Below are the code and all the weights of a small trained network. Each question names an input and a target symbol and asks about switching units off, where a switched-off unit gives its printed mean instead of its output.

import numpy as np


def w(rows, s, z=0):
    codes = np.array(rows[::2]) - 128.0
    scale = np.full(codes.shape[1], s)
    scale[-1] = z or s
    return codes * scale


def f(y):
    return np.maximum(y, 0)


def softmax(a):
    e = np.exp(a - a.max(-1, keepdims=True))
    return e / e.sum(-1, keepdims=True)


def log_softmax(a):
    a = a - a.max(-1, keepdims=True)
    return a - np.log(np.exp(a).sum(-1, keepdims=True))


def net(x, mask):
    ids = ['αβγηθλξσ'.index(c) for c in x.split()]
    T = len(ids)
    res = E[ids] + P[:T]
    u = 0
    for l in range(3):
        q, k, v = (res @ M[l].T for M in (Q, K, V))
        z = softmax(np.where(np.tri(T) > 0, q @ k.T / 2**0.5, -1e9)) @ v
        res = res + np.where(mask[u], z, O[l][:, -1]) @ O[l][:, :-1]
        u += 1
        y = f(res @ A[l][:, :-1].T + A[l][:, -1])
        res = res + np.where(mask[u : u + 8], y, B[l][:, -1]) @ B[l][:, :-1]
        u += 8
    return log_softmax(res[-1] @ U[:, :-1].T + U[:, -1])


Q, K, V, O, A, B = {}, {}, {}, {}, {}, {}
E = w([
[150,33,96],'α',
[198,97,158],'β',
[245,68,115],'γ',
[81,63,119],'η',
[68,188,101],'θ',
[101,133,183],'λ',
[189,147,163],'ξ',
[144,91,166],'σ',
],0.011)
P = w([
[153,243,4],'0',
[149,180,112],'1',
[143,161,138],'2',
[145,153,149],'3',
[146,149,167],'4',
[146,131,178],'5',
[151,136,182],'6',
[151,134,195],'7',
[139,125,200],'8',
[138,119,212],'9',
[139,117,213],'10',
[134,104,229],'11',
[125,99,238],'12',
],0.0034)
Q[0] = w([
[177,148,1],'0.h0',
[204,61,225],'0.h0',
],0.0091)
K[0] = w([
[56,186,70],'0.h0',
[107,119,251],'0.h0',
],0.011)
V[0] = w([
[251,146,187],'0.h0',
[169,254,78],'0.h0',
],0.0053)
O[0] = w([
[2,158,94,189],'0.h0',
[93,46,28,7],'0.h0',
],0.0049,0.0014)
A[0] = w([
[198,137,146,183],'0.n0',
[162,105,62,33],'0.n1',
[107,145,92,32],'0.n2',
[132,85,131,216],'0.n3',
[164,255,112,104],'0.n4',
[150,130,139,146],'0.n5',
[105,157,105,44],'0.n6',
[162,174,100,251],'0.n7',
],0.014,0.0016)
B[0] = w([
[134,203,54,244],'0.n0',
[204,82,249,181],'0.n1',
[169,100,196,136],'0.n2',
[93,115,200,252],'0.n3',
[25,168,165,172],'0.n4',
[138,153,103,169],'0.n5',
[121,80,206,139],'0.n6',
[93,159,72,177],'0.n7',
],0.011,0.0032)
Q[1] = w([
[119,254,176],'1.h0',
[166,187,182],'1.h0',
],0.0065)
K[1] = w([
[122,2,36],'1.h0',
[137,51,142],'1.h0',
],0.0062)
V[1] = w([
[230,133,199],'1.h0',
[178,254,183],'1.h0',
],0.0066)
O[1] = w([
[3,163,94,245],'1.h0',
[88,22,118,161],'1.h0',
],0.0047,0.0011)
A[1] = w([
[229,75,95,4],'1.n0',
[148,83,135,122],'1.n1',
[146,148,83,176],'1.n2',
[102,87,19,232],'1.n3',
[113,105,125,100],'1.n4',
[147,92,135,67],'1.n5',
[146,159,246,100],'1.n6',
[72,185,112,57],'1.n7',
],0.011,0.003)
B[1] = w([
[73,54,44,185],'1.n0',
[146,93,158,186],'1.n1',
[202,154,155,177],'1.n2',
[190,180,253,152],'1.n3',
[134,154,137,149],'1.n4',
[119,92,111,150],'1.n5',
[142,107,33,253],'1.n6',
[59,152,78,192],'1.n7',
],0.013,0.0031)
Q[2] = w([
[140,63,232],'2.h0',
[221,141,2],'2.h0',
],0.0072)
K[2] = w([
[119,208,91],'2.h0',
[45,125,253],'2.h0',
],0.0054)
V[2] = w([
[22,150,211],'2.h0',
[99,255,53],'2.h0',
],0.0083)
O[2] = w([
[6,151,215,93],'2.h0',
[112,240,58,11],'2.h0',
],0.011,0.0012)
A[2] = w([
[94,140,206,66],'2.n0',
[89,145,190,45],'2.n1',
[60,71,14,65],'2.n2',
[150,72,232,4],'2.n3',
[100,69,177,213],'2.n4',
[202,227,255,62],'2.n5',
[195,219,40,61],'2.n6',
[169,36,38,60],'2.n7',
],0.0078,0.0031)
B[2] = w([
[108,116,186,145],'2.n0',
[113,90,173,143],'2.n1',
[132,66,186,213],'2.n2',
[139,116,182,177],'2.n3',
[167,159,174,252],'2.n4',
[250,137,140,161],'2.n5',
[79,156,80,172],'2.n6',
[87,53,88,251],'2.n7',
],0.014,0.004)
U = w([
[134,53,134,39],'α',
[144,115,201,254],'β',
[123,111,115,49],'γ',
[131,123,121,128],'η',
[93,173,63,197],'θ',
[39,117,133,61],'λ',
[135,84,10,115],'ξ',
[190,147,109,162],'σ',
],0.011,0.0024)

Each question gives the input, a string of symbols that net reads in full, and the target symbol t.
The units are the heads (2 rows each of Q, K, V and O) and the neurons (one row each of A and B). Each row of codes is followed by its name. A weight is (code - 128) times the scale printed after its matrix; where a second scale follows, it is the last column's (O, A, B and U).
mask holds one flag per unit, layer by layer, with each layer's heads first. A switched-off unit (its flag False) gives its mean, the last column of its rows in O or B, instead of its output. The means were averaged over made-up inputs and are rounded, as every weight is.
A unit's drop is (log p(t) with every unit on - log p(t) with that unit switched off) / (log p(t) with every unit on - log p(t) with every unit switched off).
The circuit of an input: a set's keep is (log p(t) with only the set's units on - log p(t) with every unit switched off) / (log p(t) with every unit on - log p(t) with every unit switched off). Starting from the 12 units with the biggest drops (on a tie, the unit counted first), units are removed one at a time, each time the one whose removal leaves the highest keep (on an exact tie, the one counted first), for as long as the keep stays at least 0.8.
units of the circuit, in order: the units of the circuit, biggest drop first
most important unit: the unit with the biggest drop
top k neurons: the k neurons with the biggest drops, biggest first
k most important neurons of layer l: the k neurons of layer l with the biggest drops, biggest first
input η α η α γ η α α η θ, target λ: units of the circuit, in order -> [0.n4; 1.n7]
input θ γ γ ξ, target θ: units of the circuit, in order -> [0.n0; 1.n7; 0.n4]
input α θ α, target λ: most important unit -> 2.h0
input γ η γ λ η γ β η, target ξ: 2 most important neurons of layer 1 -> [1.n2; 1.n0]
input η η η ξ γ, target ξ: top 4 neurons -> [1.n0; 0.n1; 0.n0; 2.n7]
input α θ σ, target θ: units of the circuit, in order -> [2.h0; 0.n4; 1.n7]
input η θ λ, target θ: units of the circuit, in order -> [2.h0; 0.n3]
input θ α η η γ σ α γ η, target ξ: units of the circuit, in order -> [2.h0; 0.n0; 2.n7; 1.n2]
input γ θ γ, target λ: top 3 neurons -> [0.n1; 1.n0; 0.n4]
input θ α θ γ γ ξ γ ξ, target ξ: top 3 neurons -> [0.n4; 1.n7; 0.n1]
input γ α α η α, target β: top 2 neurons -> [0.n1; 2.n4]
input θ γ η η θ θ γ α γ η θ, target ξ: top 3 neurons -> [1.n0; 0.n1; 0.n4]
input η α α λ γ, target ξ: top 2 neurons -> [0.n1; 1.n0]
input ξ η η α ξ η ξ η, target θ: 2 most important neurons of layer 1 -> [1.n7; 1.n0]
input γ λ η λ ξ σ θ, target λ: most important unit -> 0.n4
input λ α α, target α: 2 most important neurons of layer 1 -> [1.n6; 1.n0]
input θ α η β α θ, target α: 3 most important neurons of layer 0 -> [0.n4; 0.n1; 0.n7]
input θ α θ, target α: top 2 neurons -> [0.n4; 0.n1]
input α γ η α σ η α γ β, target σ: 3 most important neurons of layer 0 -> [0.n0; 0.n1; 0.n4]
input σ λ β, target σ: 2 most important neurons of layer 0 -> [0.n0; 0.n1]
input η η λ θ λ, target θ: top neuron -> [1.n6]
input α η η η, target β: 2 most important neurons of layer 1 -> [1.n0; 1.n7]
input α η η α θ ξ η ξ γ η, target θ: top 2 neurons -> [0.n0; 1.n7]
input η θ η η η η, target β: 2 most important neurons of layer 0 -> [0.n0; 0.n1]
